In the rows, 128 means zero.
Each row is followed by its class.
[119 146 202 106 119 133 124 125 122 121 117 147 161 122 130 119 132  98
 131 125 130 133 140 123 122 111 136 104 123 117 121 108 130   4 113 158
 120] | FZ
[132 152 130  92 131 134 118 116 134 127 131 138 152 130 132 126 133 114
 127 113 118 132 136 126  96 131 132  90 127 119 124 116 131  46 111 149
 123] | QZ
[130 146 126  86 132 130 128 117 164 133 128 143 160 125 128 120 140 132
 124 125 126 129 135 129  90 135 130 101 123 127 135 112 130  74 122 141
 130] | QZ
[130 144  97  66 131 119 148 108 155 138 134 145 171 144 115 123 143 136
 119 129 134 126 128 134  65 141 126 126 127 119 126 120 149  95 127 124
 136] | QZ
[123 149 128  81 129 129 118 113 151 131 124 157 204 149 130 120 128 113
 139 119 131 132 136 122  81 133 120 105 122 110 120 125 133   4 129 142
 122] | QZ
[129 157 172 110 127 138 131 125 138 114 128 133 163 114 128 122 133 118
 133 125 119 129 131 132 124 123 136 114 116 134 131 120 136  46 117 146
 130] | QZ
[127 143 142  87 125 132 121 117 151 130 130 144 170 134 128 124 134 119
 131 119 131 130 137 125  91 131 128 110 126 124 129 122 137  53 121 141
 125] | QZ
[127 146 140 105 141 123 121 111 136 127 121 143 189 137 125 118 126 112
 129 114 124 131 136 124 104 129 122 107 126 119 124 118 134  20 124 140
 132] | QZ
[134 151 159  93 135 135 131 114 151 129 125 140 152 122 125 118 144 120
 131 124 117 137 127 129 110 126 139 114 123 119 127 107 132  59 118 141
 128] | QZ
[123 148 125  89 120 133 120 107 160 129 123 146 227 154 126 116 126 114
 120 119 130 131 132 124  79 141 122 102 122 124 120 120 135   4 138 139
 135] | QZ
[133 155 132  87 130 119 116 117 152 126 129 146 197 132 132 112 132 127
 129 123 128 123 138 125  80 134 130 105 120 119 125 125 132  49 126 140
 131] | QZ
[131 141 135  67 129 147 120 109 146 134 126 149 158 135 128 124 146 122
 129 119 130 125 135 127  67 135 130 109 132 124 123 115 150  43 115 143
 122] | FZ
[137 145 160  74 132 131 127 111 140 128 127 157 131 132 124 124 140 127
 129 118 117 129 137 130  87 128 129 111 133 124 128 113 130  65 108 147
 127] | FZ
[130 110 132  56 124 131 121 133 156 138 120 165 177 165 127 110 128 111
 129 114 130 127 138 138  53 140 111 136 130 121 107 125 141   4 130 135
 134] | FZ
[142 133 153  53 125 138 128 132 147 135 127 158 118 131 126 116 137 113
 135 112 115 123 133 134  73 122 123 130 125 119 122 119 134  19 113 154
 132] | FZ
[123 136 110  77 128 126 116 115 143 128 113 150 216 162 130 120 128 109
 104 114 136 135 137 126  59 144 114 108 132 121 116 130 136   4 135 132
 129] | FZ
[145 134 152  54 127 144 128 138 145 132 121 165  89 124 130 125 140 123
 132 120 115 130 136 137  69 119 134 136 134 132 132 114 128  56 107 150
 133] | FZ
[134 123 142  61 127 134 125 134 141 129 123 160 119 141 129 121 137 115
 135 119 123 130 126 130  76 123 126 134 134 121 129 115 130  11 114 149
 134] | FZ

Each row is followed by its class.
[118 123 123 117 127 122 131 126 129 126 130 128 129 134 135 123 135 127
 126 127 124 131 127 129 129 130 133 128 127 128 131 128 129 124 130 123
 123] | (98)
[121 137 131 125 129 128 124 119 131 130 131 133 128 127 125 131 126 139
 122 117 129 125 127 126 128 132 128 135 127 121 129 123 125 116 124 120
 127] | (58)
[127 140 148 110 133 120 125 133 132 127 137 140 133 142 143 118 130 132
 126 115 123 132 122 127 129 135 160 136 129 110 136 124 135 128 118 125
 129] | (70)
[101 136 130 116 115 128 121 124 121 126 125 128 132 134 134 122 133 130
 116 132 123 127 123 131 133 140 136 133 130 126 129 128 124 130 123 121
 127] | (88)
[115 132 127 130 130 126 125 122 129 126 128 121 131 123 122 131 129 136
 129 120 124 131 126 126 128 125 129 137 128 122 138 123 115 123 123 123
 126] | (60)
[133 141 137 124 130 111 119 126 120 126 122 121 130 126 126 142 128 129
 118 131 130 130 121 120 135 123 124 124 126 124 122 120 137 140 129 130
 129] | (67)
[118 115 141 126 124 138 122 125 118 130 113 116 134 123 145 127 132 130
 119 130 127 118 122 135 147 144 113 121 124 120 123 129 132 144 138 122
 125] | (65)
[126 129 117 126 124 118 123 125 120 126 120 120 128 102 129 130 132 130
 115 138 120 121 127 123 138 133 116 126 121 113 125 128 126 133 142 122
 128] | (74)
[133 130 145 109 129 119 131 125 126 127 126 118 134 140 130 114 130 125
 123 129 120 129 128 131 135 131 111 117 129 113 129 127 130 148 133 124
 126] | (55)
[128 136 139 133 127 134 115 129 121 130 117 128 130 124 137 138 132 132
 117 135 127 126 120 129 132 142 125 124 128 134 123 126 123 134 131 125
 126] | (91)
[129 144 136 122 130 109 119 123 118 123 120 125 128 126 120 143 124 129
 112 130 132 121 120 121 136 123 120 127 127 125 117 118 142 136 130 126
 127] | (67)
[ 97 136 128 100 126 112 134 117 119 122 127 123 130 139 126 125 130 127
 128 123 126 124 127 126 143 121 118 129 129 132 116 119 143 118 122 121
 124] | (82)
[131 129 115 127 126 134 126 129 131 130 136 139 127 131 133 121 131 126
 130 134 122 132 132 133 119 129 125 129 123 135 131 135 127 124 136 126
 124] | (71)
[152 141 126 134 131 119 118 130 126 131 119 124 128 127 122 141 126 129
 122 131 129 116 123 123 128 125 113 121 124 139 117 122 136 143 134 130
 127] | (90)
[119 142 129 127 130 128 122 118 129 130 131 135 129 126 124 123 128 131
 122 116 130 125 131 129 129 133 125 138 127 119 132 125 119 118 126 118
 124] | (58)
[128 125 119 120 128 127 137 123 131 127 136 135 128 132 124 124 128 125
 133 128 130 129 127 136 128 125 116 129 129 145 131 131 135 127 135 123
 122] | (71)
[147 130 136 126 131 122 128 133 130 128 126 125 128 130 134 121 129 128
 129 137 129 128 124 121 133 127 126 126 129 125 122 122 130 127 134 130
 124] | (95)
[108 140 128 118 125 130 124 123 118 129 131 128 130 130 126 128 133 128
 119 126 122 127 126 132 128 136 132 131 131 125 134 129 123 127 120 124
 126] | (88)
[153 142 135 137 129 121 121 130 122 129 122 128 127 125 127 139 125 130
 120 138 129 120 128 129 123 127 120 119 127 137 121 127 131 144 132 132
 127] | (90)
[111 139 131 120 134 126 115 115 121 120 125 120 128 128 121 144 126 126
 128 122 137 125 113 133 130 118 123 132 129 146 128 121 139 127 121 131
 127] | (99)
